Below is a small trained network, with its code and all its weights. Each question gives an input and a target symbol and asks what happens when units are switched off, that is, made to give their printed mean instead of their output.

import numpy as np


def w(rows, s, z=0):
    codes = np.array(rows[::2]) - 128.0
    scale = np.full(codes.shape[1], s)
    scale[-1] = z or s
    return codes * scale


def f(y):
    return np.maximum(y, 0)


def softmax(a):
    e = np.exp(a - a.max(-1, keepdims=True))
    return e / e.sum(-1, keepdims=True)


def log_softmax(a):
    a = a - a.max(-1, keepdims=True)
    return a - np.log(np.exp(a).sum(-1, keepdims=True))


def net(x, mask):
    ids = ['αβγθλξπσφω'.index(c) for c in x.split()]
    T = len(ids)
    res = E[ids] + P[:T]
    q, k, v = (res @ M[0].T for M in (Q, K, V))
    z = softmax(np.where(np.tri(T) > 0, q @ k.T / 3**0.5, -1e9)) @ v
    res = res + np.where(mask[0], z, O[0][:, -1]) @ O[0][:, :-1]
    y = f(res @ A[0][:, :-1].T + A[0][:, -1])
    res = res + np.where(mask[1:9], y, B[0][:, -1]) @ B[0][:, :-1]
    return log_softmax(res[-1] @ U[:, :-1].T + U[:, -1])


Q, K, V, O, A, B = {}, {}, {}, {}, {}, {}
E = w([
[63,147,77,99,92],'α',
[117,143,84,104,149],'β',
[120,143,66,84,135],'γ',
[128,134,75,111,158],'θ',
[168,121,76,164,100],'λ',
[206,114,222,131,176],'ξ',
[149,103,121,92,137],'π',
[158,244,146,135,204],'σ',
[106,204,82,200,45],'φ',
[90,173,171,4,61],'ω',
],0.012)
P = w([
[29,86,140,199,116],'0',
[181,128,20,129,136],'1',
[163,132,15,94,129],'2',
[190,139,31,109,133],'3',
[181,148,23,95,149],'4',
[186,137,42,102,146],'5',
[189,158,55,83,128],'6',
[234,139,75,84,131],'7',
[253,182,67,102,129],'8',
],0.0039)
Q[0] = w([
[116,97,96,161,141],'H0',
[25,41,214,245,187],'H0',
[179,179,179,91,118],'H0',
],0.012)
K[0] = w([
[158,145,128,125,145],'H0',
[214,146,7,111,111],'H0',
[69,129,131,147,101],'H0',
],0.015)
V[0] = w([
[153,32,156,76,67],'H0',
[55,146,184,112,62],'H0',
[80,5,66,182,144],'H0',
],0.017)
O[0] = w([
[87,34,87,64,42,67],'H0',
[33,135,37,112,174,253],'H0',
[247,155,43,50,106,97],'H0',
],0.012,0.0058)
A[0] = w([
[79,86,134,106,76,114],'N0',
[148,80,79,121,104,32],'N1',
[131,90,64,101,33,199],'N2',
[142,60,118,30,251,99],'N3',
[189,103,97,98,103,233],'N4',
[114,204,149,16,136,106],'N5',
[134,54,195,27,234,168],'N6',
[197,126,70,208,102,3],'N7',
],0.011,0.003)
B[0] = w([
[182,125,130,99,173,215],'N0',
[93,119,141,84,168,160],'N1',
[123,128,169,164,8,254],'N2',
[188,96,138,238,101,218],'N3',
[182,109,168,81,106,207],'N4',
[102,56,35,107,157,243],'N5',
[57,227,183,124,54,155],'N6',
[136,205,100,69,149,183],'N7',
],0.016,0.0067)
U = w([
[132,206,23,223,77,189],'α',
[165,123,106,119,172,61],'β',
[176,119,126,143,207,208],'γ',
[113,230,87,78,123,5],'θ',
[132,166,165,95,122,51],'λ',
[51,118,90,140,90,212],'ξ',
[157,101,151,151,95,5],'π',
[144,125,206,196,109,228],'σ',
[118,176,76,156,223,237],'φ',
[3,87,97,184,89,99],'ω',
],0.0047,0.0027)

Each question gives the input, a string of symbols that net reads in full, and the target symbol t.
The units are the heads (3 rows each of Q, K, V and O) and the neurons (one row each of A and B). Each row of codes is followed by its name. A weight is (code - 128) times the scale printed after its matrix; where a second scale follows, it is the last column's (O, A, B and U).
mask holds one flag per unit, heads first, then neurons. A switched-off unit (its flag False) gives its mean, the last column of its rows in O or B, instead of its output. The means were averaged over made-up inputs and are rounded, as every weight is.
A unit's drop is (log p(t) with every unit on - log p(t) with that unit switched off) / (log p(t) with every unit on - log p(t) with every unit switched off).
The circuit of an input: a set's keep is (log p(t) with only the set's units on - log p(t) with every unit switched off) / (log p(t) with every unit on - log p(t) with every unit switched off). Starting from all 9 units, units are removed one at a time, each time the one whose removal leaves the highest keep (on an exact tie, the one counted first), for as long as the keep stays at least 0.8.
units of the circuit, in order: the units of the circuit, biggest drop first
k most important neurons: the k neurons with the biggest drops, biggest first
drop when u is switched off: that unit's drop, to one decimal
input σ φ σ ξ π, target σ: units of the circuit, in order => [H0]
input ω ω α ω ω π, target ω: 3 most important neurons => [N6, N4, N7]
input α ω φ ω ω ω, target ω: units of the circuit, in order => [N5, H0]
input π α π, target σ: 4 most important neurons => [N2, N3, N4, N6]
input φ π π α ω, target ω: 3 most important neurons => [N5, N0, N7]
input σ φ α α β ξ ξ φ θ, target σ: 2 most important neurons => [N5, N7]
input φ α σ φ φ φ α, target φ: 4 most important neurons => [N2, N3, N4, N6]
input π ξ θ, target σ: units of the circuit, in order => [H0, N5]
input φ φ γ φ α β α θ σ, target φ: units of the circuit, in order => [N2, H0]
input σ σ θ λ, target σ: 2 most important neurons => [N5, N0]
input θ φ φ, target θ: units of the circuit, in order => [H0, N7, N3]
input π α π φ φ γ, target π: drop when N4 is switched off => 0.4
input φ φ λ, target φ: drop when N5 is switched off => -0.1
input ω γ ω α λ, target ω: drop when N1 is switched off => 0.0
input ω φ π α, target ω: drop when N0 is switched off => -0.4
input ω π φ, target ω: most important neuron => [N2]
